[128 = 0]
[168 124 118  20 116 152  27  74 132 155 140 150 115 116 144 151 192 126
  61  84 125 121 123 129 122 136 124 115 117 138 125 128 242 126 136 139
 176 120 117 106 133  55 134 104 131 137 170 132 116 116 116 129 126 133
 153  94 129 129 130  41  85 111  94  74 128 179 130 145 130 129 146  97
  91] => 0
[148 121 103 153 115 116 125 218 115 116   1  50 128 111 121 114 117 126
 112 104 124 109 123 126 118 139 159 111 106  94 113 125 132  99 105 117
 116 188 149 163 126 111 124 230 129 127 128 170  90 149 102 109  37 137
  71 133 143 124  85 165  76  97 102 134 123 124 137 118 118 126 141 140
 125] => 9
[127  73 135 134 123 147 179 130 161 133 119 163 124 124 120 136 124 118
 129 122 140 100 126 108 112 132 120 131 108  69  58 168 127 180 163 138
 166 154 118 133  82 255 127 123 131 130 124 150  72 107  76 134 153 134
 120 137 129 130 140 131 156 106 208 134 144 160  79 115 116  91 120 176
  83] => 9
[164 121 122  54 124 111 109 132 117 139 118 118 124 113 164 152 182  44
 127 129 154 100 116 132 156 119 160  90 127 139 137 120 124 125 131 177
 124 154 115 122 129  69 132 143 103 146 204 134 122 124 135 102 130 126
 126  65 123 147 121 119 125 135 104 126 134 138 124 132 114 159 234 128
 132] => 2
[132 141 123 122 147 128 145 111 107  83 233 161 132 150  34 120 105 122
 134 124 146 152 137 105 123 141 134 133 126 128 145 127 145 138 130 142
 111 129 100 150 151 124 128 110 130 126 136 131 133 144 130 130 138 134
 199 118 126 120 128 112 105 187 115 164 103 111 133 132  60 131 117 139
 127] => 6
[128 134 123 133 131 130 100 137 100  76 232 122 136 160 111 110 136 180
 117 130 130 136 130  88 105 156 130 127 125 140 123 125 121 176 128 133
 113 141 107 119 141 142   3 128 128 110 130 125 122 151 130 109 137 125
 127 123 162 126 123 127 115 128 128 143  97  99 148 131 128 131 127 132
 166] => 8
[137 102 125  52 132 128 255  57 169 129 175 154 103 129 134 149 215  64
 127 129 127 167 125 129 123 128 166 109 192 130  95 134 128 154 150 128
 128 199  76 125  80 125 111 159 128 161 124 152  80 122 131  90 225 127
 125 107 130 141 180 116 175 158 195 124 146 132 140 141 131 127 104 123
 125] => 7
[123 128 124 125  72 138 126 128 124 133 151 123 128 140 136 126 130 122
 177 129 126 132 129 110 108 124 105 118 136 100 133 128 124 175 157 133
 130 149  98 118  74 161 124 127 129 144 131 149  77 127 133 128 124 134
 125 130 127 134 126 112 129 141 170 123 129 160 128 136 115  69   1 126
  98] => 8
[157 123 117 122 114  75  55 128 148 103 145 147 167 126 130 135 105  48
  92 108 163  75 123 121 121 156 194 127 131 149 148 236 147 127 132 119
 158 224 130 136 137 140 161 110 131 106 199 148 114 126 101 129 136 120
 132 133 129 128 135 146  38 141 125 143 123 123 135 108 133 123 147 151
 125] => 6
[137 148 132 130 122 132 130 131 128  83 244 116 126 128   1 129  89 169
 144 101 127 125 128 118 125 134 127 130 126 127 108 190 131 153 130 155
  72 132 122 165 134  82 128 127 128  69 112 148 124 141 130 129  92 131
 208 127 154 109 134  75 136 181 147 130 115 160 108 128  15 116  46 131
 118] => 6
[139 113 148 112  72 168 167 123 111 186  69 166 153 118 126 103 194 118
  80 118 122  95  97 128 161 172 134 115 137 128 113 132 154 151 140  61
 193 125 129 144 106 174 129 105  96 146 121 139 130 130 101 133 173 143
 114 140 130 151 137 133  97 116 111 100 122 120 105 122 128 122 145 123
  97] => 3
[ 94 167 114  96 139 126  97 120  76 110  63 103 183 132 140 145 141 126
 119 112 129 144 170 139 117 122 127 123 102 133 144 127 163 109 123 101
  81 109 130 121 130 120 147 132 130 133 130 151 127 124 137 163 122 120
 125 121 152 126 121  66  97 139  86 117 125 173 121 164 144 180  72  88
 133] => 5
[101 147 126  65  98 127 117 132  87 124  56 120 124 130 117 146 127 140
 119 107 125 131 128 137 124  70 167 126 124 112 122 123 149  93 123 102
 127 123 128 122 123 127 170 136 127  96  55 180  90 127 168 140  70 119
 127 110 139 127 129 133 134 140 130 126 121 160 139 169 134 168 106 111
 148] => 7
[128 103 124 132  57 140 246 103 120 102 125  82 114 151 125 120 172 151
 120 135 107 195 140  81 135 148 147  90 128 112 132  45 124 152 148 118
 133 126 128 124 130  77  82 130 125 130 123 128 127 179 130 128 177 128
 129 158 111 113 162 124 129 159  94 126 129 118 176 128 190 126 113 146
 161] => 7

[129 117 156 135 108 132 195 146 118 152 133 255 137 120 152 125 131 150
 121 119  96 133 140 133 104 109 124 109 136 135 138 132 174 137 153  85
 161 114  62 121 125 144 113 151 153 122 124 122 115 128 118 132 143 120
 130 155 123 166 113 124 112 136 120 134  97 127 140 106] => 3
[113 126 105 138 154 117 135 121 141 115 118 151 134 127 140 144 124 121
 141 108 136 136 133 147 165 126 118  87 138 150 152 130 131 115 132 161
 131 129 152 123 151 113 120 136 137 106 149 114 147 134 156 101 143 113
 105 165 144 124 142 117  93 118 117 139 136 128 126 119] => 5
[101 120  32 133 140 138 184 153 151 117 119 243 110 184 173 147 102  89
 148 115 108 157 117  87 148 164 117  77 246 107 150 139  95 105 144 150
 106 122  87 142 147 123 136 161  81  96 121 147 147 168 113 108 114 147
 128 167 175  47  93 119 114 127 143 149 137 130 119 122] => 4
[100 122  30 135 141 135 192 155 150 118 118 255 111 183 168 143 105  96
 144 111 101 160 116  85 152 168 116  75 238 103 148 137  96 107 148 146
  96 120  86 143 135 122 136 161  81  94 119 146 143 173 110 110 116 153
 130 169 175  47  92 124 111 128 142 146 133 129 122 118] => 2
[129 127 123 127 127 131 128 125 131 128 130 105 128 130 127 131 125 119
 135 129 129 122 129 129 131 128 126 132 126 136 125 130 126 125 122 143
 128 131 137 123 144 131 126 130 130 134 130 128 137 120 130 127 125 125
 128 125 130 127 131 120 134 125 130 133 132 129 121 135] => 1
[131 117 145 130 104 140 192 140 118 153 136 241 137 128 146 128 125 136
 140 129 100 125 143 137 100 108 120 114 136 150 144 137 174 132 145 105
 163 119  71 112 156 153 107 158 156 132 127 122 128 111 126 128 135 113
 130 151 122 171 121 112 127 131 126 138 103 129 125 121] => 9
[129 118 150 131 106 137 195 143 116 153 136 244 136 120 147 127 126 139
 128 127 102 125 142 136 104 107 122 114 133 148 136 136 174 135 148 104
 165 118  73 113 149 151 108 154 155 129 128 124 124 116 125 132 136 114
 130 153 122 171 119 113 124 132 126 139 102 128 129 118] => 8
[113 125  73 129 133 136 153 141 139 121 124 169 117 161 153 141 110  99
 145 125 118 138 123 105 139 150 118 103 194 124 143 136 115 114 132 156
 111 127 113 132 153 132 130 148 101 115 126 138 144 141 121 110 117 136
 126 147 158  82 110 115 131 124 140 142 134 130 116 133] => 0
[128 128 116 128 127 129 131 128 129 127 128 124 128 127 128 128 128 127
 129 129 129 128 128 126 126 128 129 131 126 126 129 128 126 128 129 127
 127 129 127 128 127 127 127 126 128 127 130 127 128 127 131 128 128 126
 128 126 129 129 128 128 128 129 129 128 128 128 128 129] => 2
[116 126 107 137 151 118 126 124 137 118 121 153 131 124 140 141 125 124
 138 110 133 136 131 145 161 126 119  96 142 143 149 129 131 120 135 152
 130 128 149 127 143 120 123 134 137 109 147 116 144 136 151 106 142 116
 109 158 138 125 139 120 100 120 118 137 132 128 128 119] => 5
[109 126 124 149 173  96 116 113 136 110 110 165 144 102 146 140 144 153
 128  88 151 143 136 176 189 105 121  82 100 157 159 120 142 120 143 141
 142 126 162 129 119  92 120 124 165  97 169  95 141 150 173  94 167 101
  95 187 134 156 163 132  56 119  93 132 129 126 147  92] => 5
[113 125  69 130 134 135 158 141 140 123 125 171 119 163 149 141 111 100
 145 124 116 141 124 104 141 151 118 102 190 121 144 136 107 113 132 153
 112 127 110 132 152 133 130 149 107 114 124 139 142 144 122 115 119 139
 127 147 157  78 110 117 126 125 140 129 133 129 118 131] => 4
[131 115 159 133 103 139 207 145 114 157 135 255 136 124 153 125 128 146
 127 123  93 129 145 135  98 105 121 109 133 148 143 136 184 137 153  84
 169 114  55 113 148 153 108 159 163 127 125 122 120 117 123 133 140 111
 130 155 119 179 119 113 115 134 122 140  92 128 132 110] => 7
[110 126 128 147 173 104 114 106 140 110 115 138 147 105 139 147 134 136
 142  99 152 133 139 181 186 107 116  86  96 171 165 125 143 116 131 170
 140 131 180 118 151  98 115 129 168 106 173  94 152 130 179  90 161  90
  90 173 137 165 171 117  69 112 100 138 136 127 131 107] => 6
[128 127 127 127 122 128 129 133 130 129 125 136 127 130 128 126 128 129
 125 126 128 130 128 128 126 129 129 127 128 126 123 127 126 127 130 125
 128 127 124 129 124 128 129 127 127 126 126 129 126 132 127 129 129 129
 129 128 127 128 126 130 128 129 127 128 128 128 130 125] => 0
[130 118 148 131 107 140 190 139 117 154 137 225 137 124 144 129 124 134
 136 128  99 122 143 138 102 106 120 114 138 154 143 137 173 134 146 109
 165 119  76 111 154 152 106 156 156 133 128 122 129 112 127 129 136 113
 127 146 128 171 113 108 123 130 128 139 102 129 124 123] => 9
[130 116 157 132 102 139 198 145 112 158 137 255 138 125 152 127 127 143
 130 125  93 127 147 138  96 106 122 111 139 153 144 137 188 135 149  90
 166 115  60 113 152 155 106 159 158 130 125 123 122 114 123 131 138 113
 129 160 117 183 116 112 118 133 123 140  93 128 130 116] => 5
[116 126 101 131 146 128 124 114 143 120 125  94 133 133 135 149 118 101
 156 122 136 127 136 147 158 128 114 104 156 165 153 136 131 115 122 182
 131 134 167 114 183 123 115 140 139 128 153 116 158 114 156 100 131 106
 106 146 147 135 148 100 117 113 125 143 139 129 111 140] => 6
